grid =
[[ -61.32  -54.30 -234.90  -60.10 -102.37 -222.34 -125.52  -40.35 -112.21
   -27.17 -199.59   -6.30  -87.89 -218.94 -242.53  -61.63]
 [  13.40   49.86  -52.55   47.82  -72.91 -127.78  -26.51 -154.63   -1.46
    34.00  -89.89   82.72  -91.30  -34.78  -26.74  -12.79]
 [ -64.73 -277.03  -13.37 -135.54 -290.19  -15.77    2.24   37.56 -120.16
   -43.50   15.64 -204.44 -167.10  -22.25  -47.31   -0.08]
 [  67.30   44.66  247.26   86.65   -8.22  121.43  175.09    1.72   68.69
   111.12  156.25   86.14  -16.76  245.03  260.33  160.22]
 [ -49.29 -188.66  -76.87 -126.32 -122.50   38.38  -74.03   23.82  -54.82
  -115.91   11.23 -209.41  -49.66  -97.67 -111.82 -114.94]]
Indices start at 1.
(1, 1)	-61.32
(5, 4)	-126.32
(4, 1)	67.30
(2, 3)	-52.55
(5, 7)	-74.03
(4, 10)	111.12
(4, 4)	86.65
(3, 13)	-167.10
(1, 13)	-87.89
(1, 6)	-222.34
(5, 5)	-122.50
(2, 14)	-34.78
(4, 13)	-16.76
(2, 13)	-91.30
(1, 4)	-60.10
(4, 3)	247.26
(4, 2)	44.66
(1, 15)	-242.53
(2, 16)	-12.79
(4, 15)	260.33
(1, 5)	-102.37
(4, 8)	1.72
(1, 12)	-6.30
(1, 16)	-61.63
(3, 1)	-64.73
(3, 5)	-290.19
(2, 4)	47.82
(5, 6)	38.38

x =
[[ 49   0  17  25  -9  11 -17  46 -25 -12 -43   9  43]
 [  3   8 -24  16   8 -36  15  62 -25  13 -20   1  -4]
 [ 18   7 -30  39   4 -30  11  65 -22   5   0  13   2]
 [ 17  10 -29  41 -13   4 -15  22  32 -11  10   4  15]
 [  2  15  18  27 -12  12 -34 -12   4  19 -58   1  -3]
 [ 21  -7 -19  28 -16  17 -35 -62  19   2   0  16   4]
 [ 49 -12 -22 -35   1 -23 -15 -62 -11  15 -57  29  36]
 [ 15 -11  -8 -37 -15 -36 -34 -14  29   7 -19  29  43]]
Indices start at 1.
row 1 col 1: 49
row 3 col 12: 13
row 8 col 10: 7
row 4 col 8: 22
row 2 col 7: 15
row 6 col 5: -16
row 1 col 10: -12
row 7 col 8: -62
row 1 col 7: -17
row 3 col 7: 11
row 7 col 4: -35
row 8 col 2: -11
row 5 col 4: 27
row 1 col 6: 11
row 4 col 5: -13
row 8 col 1: 15
row 1 col 8: 46
row 1 col 9: -25
row 8 col 9: 29
row 8 col 5: -15
row 4 col 4: 41
row 7 col 12: 29
row 4 col 10: -11
row 6 col 3: -19
row 4 col 11: 10
row 3 col 5: 4
row 2 col 12: 1
row 8 col 11: -19
row 7 col 6: -23
row 6 col 12: 16
row 3 col 9: -22
row 6 col 4: 28
row 2 col 6: -36
row 6 col 10: 2

m =
 0.207   0.123  -0.043   0.087   0.110   0.018   0.141   0.005  -0.062
-0.151  -0.021   0.038  -0.110   0.088   0.125  -0.095  -0.015   0.214
 0.191   0.017   0.009   0.169  -0.097  -0.087   0.112   0.106  -0.136
-0.121   0.023  -0.024  -0.132   0.119   0.091  -0.069  -0.085   0.108
 0.022   0.063  -0.067  -0.039   0.082   0.006   0.021  -0.079  -0.063
-0.046  -0.111   0.079  -0.024   0.029  -0.002  -0.017   0.098   0.138
Rows and columns are counted from 1.
row 1 col 1	0.207
row 3 col 4	0.169
row 6 col 3	0.079
row 2 col 6	0.125
row 6 col 2	-0.111
row 3 col 8	0.106
row 5 col 7	0.021
row 3 col 2	0.017
row 6 col 4	-0.024
row 6 col 8	0.098
row 5 col 1	0.022
row 2 col 4	-0.110
row 3 col 9	-0.136
row 2 col 7	-0.095
row 1 col 4	0.087
row 4 col 2	0.023
row 3 col 7	0.112
row 4 col 4	-0.132
row 4 col 7	-0.069
row 4 col 3	-0.024
row 1 col 5	0.110
row 4 col 8	-0.085
row 4 col 6	0.091
row 4 col 5	0.119
row 5 col 9	-0.063
row 5 col 2	0.063
row 2 col 5	0.088
row 3 col 1	0.191
row 5 col 4	-0.039
row 2 col 8	-0.015

B =
[[5 2 6 2 5]
 [4 8 3 3 5]
 [4 5 5 2 6]
 [3 6 5 3 5]
 [3 9 3 3 5]
 [4 5 6 1 7]
 [2 1 7 4 3]
 [2 5 2 6 2]
 [2 7 1 6 2]
 [3 1 6 4 2]
 [5 3 6 2 5]
 [4 5 6 2 6]
 [1 7 5 5 4]
 [1 5 2 6 2]]
Rows and columns are counted from 1.
(1, 1)	5
(4, 3)	5
(9, 5)	2
(6, 5)	7
(13, 3)	5
(12, 2)	5
(14, 1)	1
(8, 2)	5
(14, 5)	2
(7, 3)	7
(2, 3)	3
(3, 1)	4
(3, 2)	5
(11, 3)	6
(9, 1)	2
(4, 5)	5
(4, 1)	3
(11, 2)	3
(8, 5)	2
(2, 5)	5
(2, 2)	8
(2, 4)	3
(1, 2)	2
(10, 2)	1
(6, 3)	6
(2, 1)	4
(7, 1)	2
(11, 4)	2
